Below are the code and all the weights of a small trained network. Each question names an input and a class and asks about switching units off, where a switched-off unit gives its printed mean instead of its output.

import numpy as np


def w(rows, s, z=0):
    codes = np.array(rows[::2]) - 128.0
    scale = np.full(codes.shape[1], s)
    scale[-1] = z or s
    return codes * scale


def f(y):
    return y / 2 * (1 + np.tanh(0.7978845608 * (y + 0.044715 * y**3)))


def log_softmax(a):
    a = a - a.max(-1, keepdims=True)
    return a - np.log(np.exp(a).sum(-1, keepdims=True))


def net(x, mask):
    res = np.array(x, float).reshape(1, 5) / 4 @ E
    y = f(res @ A[0][:, :-1].T + A[0][:, -1])
    res = res + np.where(mask, y, B[0][:, -1]) @ B[0][:, :-1]
    return log_softmax(res[-1] @ U[:, :-1].T + U[:, -1])


A, B = {}, {}
E = w([
[89,102,192,56,225],'x0',
[206,55,254,112,68],'x1',
[25,6,93,114,40],'x2',
[40,211,191,166,88],'x3',
[138,28,103,244,183],'x4',
],0.0083)
A[0] = w([
[165,72,85,39,157,137],'N0',
[66,92,112,173,176,110],'N1',
[150,108,141,9,154,223],'N2',
[150,100,120,159,193,211],'N3',
[226,197,203,176,199,180],'N4',
[75,49,59,137,194,187],'N5',
[125,81,86,111,147,152],'N6',
[89,125,171,81,157,149],'N7',
[199,129,131,104,144,124],'N8',
[116,234,109,78,140,176],'N9',
[125,67,121,208,56,191],'N10',
[103,117,204,60,148,154],'N11',
[131,122,177,156,29,183],'N12',
[190,86,89,86,131,187],'N13',
[110,155,222,33,91,162],'N14',
[91,201,56,178,80,208],'N15',
[212,94,104,91,153,167],'N16',
[208,109,141,60,177,253],'N17',
[131,115,175,53,139,143],'N18',
[145,182,114,64,145,223],'N19',
[129,186,53,95,84,115],'N20',
[105,150,174,69,158,125],'N21',
[33,20,107,242,87,211],'N22',
[204,46,95,81,145,140],'N23',
[162,117,119,174,188,140],'N24',
[117,115,41,167,192,219],'N25',
[204,148,152,246,164,143],'N26',
],0.012,0.0056)
B[0] = w([
[68,76,150,183,84,182],'N0',
[101,151,130,91,179,167],'N1',
[69,123,170,128,73,198],'N2',
[143,133,175,188,167,187],'N3',
[196,196,156,174,166,240],'N4',
[58,111,131,144,184,210],'N5',
[69,101,129,148,143,165],'N6',
[86,136,157,99,147,164],'N7',
[123,141,162,149,130,164],'N8',
[104,254,83,126,58,195],'N9',
[155,66,81,106,158,209],'N10',
[118,146,187,101,131,181],'N11',
[225,32,87,38,88,190],'N12',
[119,61,140,212,129,183],'N13',
[139,142,196,20,55,203],'N14',
[135,149,42,130,132,193],'N15',
[115,97,128,183,117,186],'N16',
[144,122,183,182,84,210],'N17',
[112,150,182,124,112,169],'N18',
[84,193,145,145,58,184],'N19',
[135,140,85,139,84,165],'N20',
[101,171,155,107,89,167],'N21',
[120,102,62,73,205,250],'N22',
[110,65,105,181,90,198],'N23',
[144,156,135,179,153,174],'N24',
[89,146,101,167,167,205],'N25',
[197,151,140,147,182,211],'N26',
],0.011,0.016)
U = w([
[76,78,120,222,109,116],'0',
[212,50,54,44,131,190],'1',
[56,120,61,109,254,212],'2',
[207,210,166,191,199,157],'3',
[95,231,7,134,73,130],'4',
[208,114,98,155,185,5],'5',
[99,180,214,60,87,185],'6',
[95,219,111,124,191,34],'7',
],0.0099,0.0028)

Each question gives the input, the list of numbers given to net, and the class t.
The units are the neurons (one row each of A and B). Each row of codes is followed by its name. A weight is (code - 128) times the scale printed after its matrix; where a second scale follows, it is the last column's (A, B and U).
mask holds one flag per neuron, in row order. A switched-off neuron (its flag False) gives its mean, the last column of its row in B, instead of its output. The means were averaged over made-up inputs and are rounded, as every weight is.
A unit's drop is (log p(t) with every unit on - log p(t) with that unit switched off) / (log p(t) with every unit on - log p(t) with every unit switched off).
The circuit of an input: a set's keep is (log p(t) with only the set's units on - log p(t) with every unit switched off) / (log p(t) with every unit on - log p(t) with every unit switched off). Starting from the 12 units with the biggest drops (on a tie, the unit counted first), units are removed one at a time, each time the one whose removal leaves the highest keep (on an exact tie, the one counted first), for as long as the keep stays at least 0.8.
circuit, biggest first: the units of the circuit, biggest drop first
k most important neurons: the k neurons with the biggest drops, biggest first
drop of u: that unit's drop, to one decimal
input [0,-6,-4,-1,1], class 4: circuit, biggest first => (N9)
input [-1,7,-1,4,-1], class 6: 2 most important neurons => (N22 N14)
input [0,6,5,-1,7], class 1: 3 most important neurons => (N12 N10 N25)
input [1,-4,-1,-8,-7], class 0: 2 most important neurons => (N0 N13)
input [-6,5,-4,5,7], class 5: 2 most important neurons => (N12 N10)
input [4,5,7,-2,1], class 1: 2 most important neurons => (N22 N12)
input [-7,1,-3,-8,7], class 0: 2 most important neurons => (N23 N13)
input [-8,6,-3,0,0], class 1: drop of N3 => 0.1
input [-8,2,7,-1,5], class 1: drop of N12 => 0.4
input [4,2,4,8,0], class 6: 2 most important neurons => (N14 N11)
input [3,2,-4,-7,-4], class 6: drop of N19 => 0.3
